Here is a tiny trained network, its code and every weight. The questions are about switching its units off for an input and a class, where a switched-off unit gives its printed mean instead of its output.

import numpy as np


def w(rows, s, z=0):
    codes = np.array(rows[::2]) - 128.0
    scale = np.full(codes.shape[1], s)
    scale[-1] = z or s
    return codes * scale


def f(y):
    return y / 2 * (1 + np.tanh(0.7978845608 * (y + 0.044715 * y**3)))


def log_softmax(a):
    a = a - a.max(-1, keepdims=True)
    return a - np.log(np.exp(a).sum(-1, keepdims=True))


def net(x, mask):
    res = np.array(x, float).reshape(1, 3) / 4 @ E
    y = f(res @ A[0][:, :-1].T + A[0][:, -1])
    res = res + np.where(mask, y, B[0][:, -1]) @ B[0][:, :-1]
    return log_softmax(res[-1] @ U[:, :-1].T + U[:, -1])


A, B = {}, {}
E = w([
[126,249,151,149,154,102,212,166],'x0',
[117,105,156,90,55,188,227,140],'x1',
[131,132,95,203,111,104,183,41],'x2',
],0.012)
A[0] = w([
[128,210,130,129,159,111,157,160,82],'n1',
[103,116,141,192,84,80,158,77,74],'n2',
[152,131,130,172,146,149,167,39,84],'n3',
[130,164,143,32,157,108,35,198,121],'n4',
[130,232,130,131,130,98,132,142,171],'n5',
[129,191,119,195,200,93,10,120,124],'n6',
[137,71,112,144,105,156,83,109,81],'n7',
[135,83,155,70,77,170,233,120,88],'n8',
[142,33,121,129,135,120,106,63,121],'n9',
[125,127,128,156,123,101,141,64,223],'n10',
[134,151,100,176,138,80,119,2,109],'n11',
[139,142,112,120,170,74,81,96,107],'n12',
[133,216,92,174,100,160,115,174,101],'n13',
[138,143,160,89,123,140,88,226,75],'n14',
[124,46,139,120,87,134,28,67,124],'n15',
[133,129,128,109,130,140,124,166,246],'n16',
[133,226,165,144,163,99,161,116,96],'n17',
[135,176,158,147,155,99,53,74,94],'n18',
],0.012)
B[0] = w([
[121,76,90,61,177,118,181,124,186],'n1',
[100,104,55,142,172,156,112,188,163],'n2',
[130,130,83,148,160,152,113,224,167],'n3',
[126,146,112,171,163,208,102,179,238],'n4',
[119,140,150,85,167,93,124,75,220],'n5',
[114,121,117,149,8,85,140,111,253],'n6',
[124,76,110,89,165,86,160,176,178],'n7',
[103,95,60,140,6,106,155,147,216],'n8',
[131,152,146,59,166,107,154,128,210],'n9',
[154,221,198,167,130,154,58,104,214],'n10',
[121,122,106,173,161,200,99,175,209],'n11',
[139,77,95,128,68,123,159,148,182],'n12',
[119,103,140,100,155,106,164,165,164],'n13',
[113,112,50,171,176,156,107,183,188],'n14',
[113,143,139,68,190,90,175,80,252],'n15',
[165,240,210,173,120,114,73,71,229],'n16',
[132,109,132,46,171,106,158,124,202],'n17',
[113,121,91,106,62,154,181,151,181],'n18',
],0.023,0.014)
U = w([
[105,136,136,32,230,93,182,118,114],'0',
[89,126,70,138,1,133,171,146,140],'1',
[104,143,82,169,215,245,77,213,133],'2',
[169,161,252,169,148,147,58,32,254],'3',
[152,59,145,131,179,152,117,134,83],'4',
[137,37,169,201,155,194,115,69,82],'5',
],0.0094,0.0086)

Each question gives the input, the list of numbers given to net, and the class t.
The units are the neurons (one row each of A and B). Each row of codes is followed by its name. A weight is (code - 128) times the scale printed after its matrix; where a second scale follows, it is the last column's (A, B and U).
mask holds one flag per neuron, in row order. A switched-off neuron (its flag False) gives its mean, the last column of its row in B, instead of its output. The means were averaged over made-up inputs and are rounded, as every weight is.
A unit's drop is (log p(t) with every unit on - log p(t) with that unit switched off) / (log p(t) with every unit on - log p(t) with every unit switched off).
The circuit of an input: a set's keep is (log p(t) with only the set's units on - log p(t) with every unit switched off) / (log p(t) with every unit on - log p(t) with every unit switched off). Starting from the 12 units with the biggest drops (on a tie, the unit counted first), units are removed one at a time, each time the one whose removal leaves the highest keep (on an exact tie, the one counted first), for as long as the keep stays at least 0.8.
units of the circuit, in order: the units of the circuit, biggest drop first
most important unit: the unit with the biggest drop
top k neurons: the k neurons with the biggest drops, biggest first
drop when u is switched off: that unit's drop, to one decimal
input [3,7,-6], class 1: units of the circuit, in order -> (n8)
input [-8,7,3], class 0: top 3 neurons -> (n15, n9, n6)
input [4,4,5], class 2: top 4 neurons -> (n6, n15, n3, n2)
input [1,-4,0], class 1: top 3 neurons -> (n6, n18, n15)
input [-1,-5,5], class 1: top 4 neurons -> (n6, n4, n18, n12)
input [-5,-8,-8], class 1: top 3 neurons -> (n6, n12, n18)
input [2,4,2], class 1: top 3 neurons -> (n8, n15, n16)
input [-7,4,6], class 0: top 2 neurons -> (n15, n9)
input [-4,1,5], class 2: top 2 neurons -> (n11, n5)
input [-1,-3,-3], class 3: top 2 neurons -> (n8, n11)
input [-7,6,1], class 0: top 2 neurons -> (n15, n6)
input [0,-3,3], class 3: top 3 neurons -> (n8, n10, n4)
input [5,-3,6], class 2: top 4 neurons -> (n11, n15, n3, n2)
input [-3,4,6], class 2: most important unit -> n6
input [4,2,5], class 2: top 2 neurons -> (n15, n3)
input [2,-7,7], class 1: top 4 neurons -> (n6, n18, n4, n12)
input [-1,3,-1], class 3: top 3 neurons -> (n6, n18, n12)
input [4,8,-5], class 1: drop when n8 is switched off -> 2.0
input [4,8,-3], class 1: drop when n8 is switched off -> 2.3
input [-3,-3,-5], class 2: units of the circuit, in order -> (n4)
input [0,-5,-3], class 1: drop when n6 is switched off -> 0.3
input [0,3,0], class 3: drop when n18 is switched off -> 0.1
